Below is a small trained network, with its code and all its weights. Each question gives an input and a target symbol and asks what happens when units are switched off, that is, made to give their printed mean instead of their output.

import numpy as np


def w(rows, s, z=0):
    codes = np.array(rows[::2]) - 128.0
    scale = np.full(codes.shape[1], s)
    scale[-1] = z or s
    return codes * scale


def f(y):
    return y / 2 * (1 + np.tanh(0.7978845608 * (y + 0.044715 * y**3)))


def softmax(a):
    e = np.exp(a - a.max(-1, keepdims=True))
    return e / e.sum(-1, keepdims=True)


def log_softmax(a):
    a = a - a.max(-1, keepdims=True)
    return a - np.log(np.exp(a).sum(-1, keepdims=True))


def net(x, mask):
    ids = ['βγδθμστψω'.index(c) for c in x.split()]
    T = len(ids)
    res = E[ids] + P[:T]
    r = res
    for j in range(2):
        rows = slice(4 * j, 4 * j + 4)
        q, k, v = (r @ M[0][rows].T for M in (Q, K, V))
        z = softmax(np.where(np.tri(T) > 0, q @ k.T / 4**0.5, -1e9)) @ v
        o = O[0][rows]
        res = res + np.where(mask[j], z, o[:, -1]) @ o[:, :-1]
    y = f(res @ A[0][:, :-1].T + A[0][:, -1])
    res = res + np.where(mask[2:18], y, B[0][:, -1]) @ B[0][:, :-1]
    return log_softmax(res[-1] @ U[:, :-1].T + U[:, -1])


Q, K, V, O, A, B = {}, {}, {}, {}, {}, {}
E = w([
[179,194,78],'β',
[143,134,176],'γ',
[149,148,201],'δ',
[61,79,143],'θ',
[101,110,167],'μ',
[113,69,8],'σ',
[129,142,79],'τ',
[199,16,161],'ψ',
[61,162,139],'ω',
],0.017)
P = w([
[134,37,254],'0',
[121,93,170],'1',
[111,102,141],'2',
[98,102,128],'3',
[122,124,123],'4',
[158,144,105],'5',
[167,151,53],'6',
],0.0077)
Q[0] = w([
[205,162,77],'h1',
[172,48,232],'h1',
[226,62,89],'h1',
[121,121,187],'h1',
[82,2,124],'h2',
[81,197,51],'h2',
[78,8,172],'h2',
[126,102,124],'h2',
],0.0096)
K[0] = w([
[194,177,146],'h1',
[130,143,81],'h1',
[234,88,143],'h1',
[7,5,29],'h1',
[169,95,78],'h2',
[157,176,177],'h2',
[160,62,128],'h2',
[45,80,102],'h2',
],0.011)
V[0] = w([
[202,217,164],'h1',
[255,103,88],'h1',
[174,165,86],'h1',
[117,140,63],'h1',
[152,58,125],'h2',
[80,168,237],'h2',
[85,102,150],'h2',
[86,161,171],'h2',
],0.0098)
O[0] = w([
[104,245,236,52],'h1',
[198,109,181,117],'h1',
[145,122,254,5],'h1',
[193,189,124,1],'h1',
[169,90,136,244],'h2',
[35,27,143,242],'h2',
[106,149,109,194],'h2',
[74,139,119,137],'h2',
],0.0081,0.0046)
A[0] = w([
[6,195,143,226],'n1',
[133,192,156,111],'n2',
[57,79,152,133],'n3',
[115,101,204,127],'n4',
[52,206,70,79],'n5',
[115,188,109,254],'n6',
[95,115,84,102],'n7',
[196,108,144,79],'n8',
[97,108,188,120],'n9',
[236,97,163,32],'n10',
[174,86,153,171],'n11',
[119,85,226,100],'n12',
[198,77,124,216],'n13',
[57,94,59,129],'n14',
[154,103,167,80],'n15',
[82,172,96,188],'n16',
],0.012,0.0054)
B[0] = w([
[91,155,91,220],'n1',
[87,162,110,125],'n2',
[120,148,166,233],'n3',
[170,195,124,168],'n4',
[186,47,125,156],'n5',
[102,93,2,139],'n6',
[92,114,160,175],'n7',
[75,157,126,169],'n8',
[127,179,132,161],'n9',
[88,117,70,196],'n10',
[143,122,124,188],'n11',
[159,166,113,185],'n12',
[156,143,124,217],'n13',
[172,166,179,249],'n14',
[99,147,100,150],'n15',
[147,102,60,160],'n16',
],0.0094,0.013)
U = w([
[91,219,92,103],'β',
[87,25,200,159],'γ',
[2,110,56,147],'δ',
[80,102,165,123],'θ',
[141,124,151,171],'μ',
[115,120,125,2],'σ',
[244,78,230,250],'τ',
[189,110,67,135],'ψ',
[155,137,173,56],'ω',
],0.0088,0.0072)

Each question gives the input, a string of symbols that net reads in full, and the target symbol t.
The units are the heads (4 rows each of Q, K, V and O) and the neurons (one row each of A and B). Each row of codes is followed by its name. A weight is (code - 128) times the scale printed after its matrix; where a second scale follows, it is the last column's (O, A, B and U).
mask holds one flag per unit, heads first, then neurons. A switched-off unit (its flag False) gives its mean, the last column of its rows in O or B, instead of its output. The means were averaged over made-up inputs and are rounded, as every weight is.
A unit's drop is (log p(t) with every unit on - log p(t) with that unit switched off) / (log p(t) with every unit on - log p(t) with every unit switched off).
The circuit of an input: a set's keep is (log p(t) with only the set's units on - log p(t) with every unit switched off) / (log p(t) with every unit on - log p(t) with every unit switched off). Starting from the 12 units with the biggest drops (on a tie, the unit counted first), units are removed one at a time, each time the one whose removal leaves the highest keep (on an exact tie, the one counted first), for as long as the keep stays at least 0.8.
circuit, biggest first: the units of the circuit, biggest drop first
most important unit: the unit with the biggest drop
k most important neurons: the k neurons with the biggest drops, biggest first
heads that matter: for each layer, one digit per head in row order, 1 if its drop is at least 0.15 and else 0, layers parted by /
drop when u is switched off: that unit's drop, to one decimal
input μ ψ ψ μ, target τ: most important unit -> h2
input δ γ ψ δ ψ σ, target τ: circuit, biggest first -> [n1 n14]
input θ γ ψ, target ψ: circuit, biggest first -> [n10 h2 n13 n14]
input θ δ θ, target γ: heads that matter -> 10
input τ δ σ δ, target ψ: circuit, biggest first -> [h1 n14 n3]
input δ τ δ ω δ, target δ: 4 most important neurons -> [n14 n1 n13 n6]
input γ ω δ, target δ: circuit, biggest first -> [h1 h2]
input δ ψ δ, target τ: circuit, biggest first -> [n1 n10]
input θ ψ ψ δ, target τ: heads that matter -> 01
input δ θ δ δ, target γ: heads that matter -> 11
input σ δ τ σ θ γ, target ψ: 2 most important neurons -> [n14 n3]
input ψ τ γ, target τ: heads that matter -> 00
input σ ψ δ β σ δ, target ψ: 4 most important neurons -> [n10 n14 n3 n7]
input ψ ψ δ ψ ψ ψ θ, target τ: heads that matter -> 00
input ω δ δ σ, target ψ: heads that matter -> 01
input ω τ ψ τ θ, target τ: most important unit -> h2
input δ δ ψ ψ γ, target τ: 2 most important neurons -> [n1 n10]
input σ δ δ δ ω β, target δ: heads that matter -> 11
input θ δ γ γ δ θ, target γ: drop when h1 is switched off -> 0.2
input δ θ δ σ, target ψ: drop when n8 is switched off -> 0.2
input δ ψ μ, target τ: drop when h2 is switched off -> 0.4
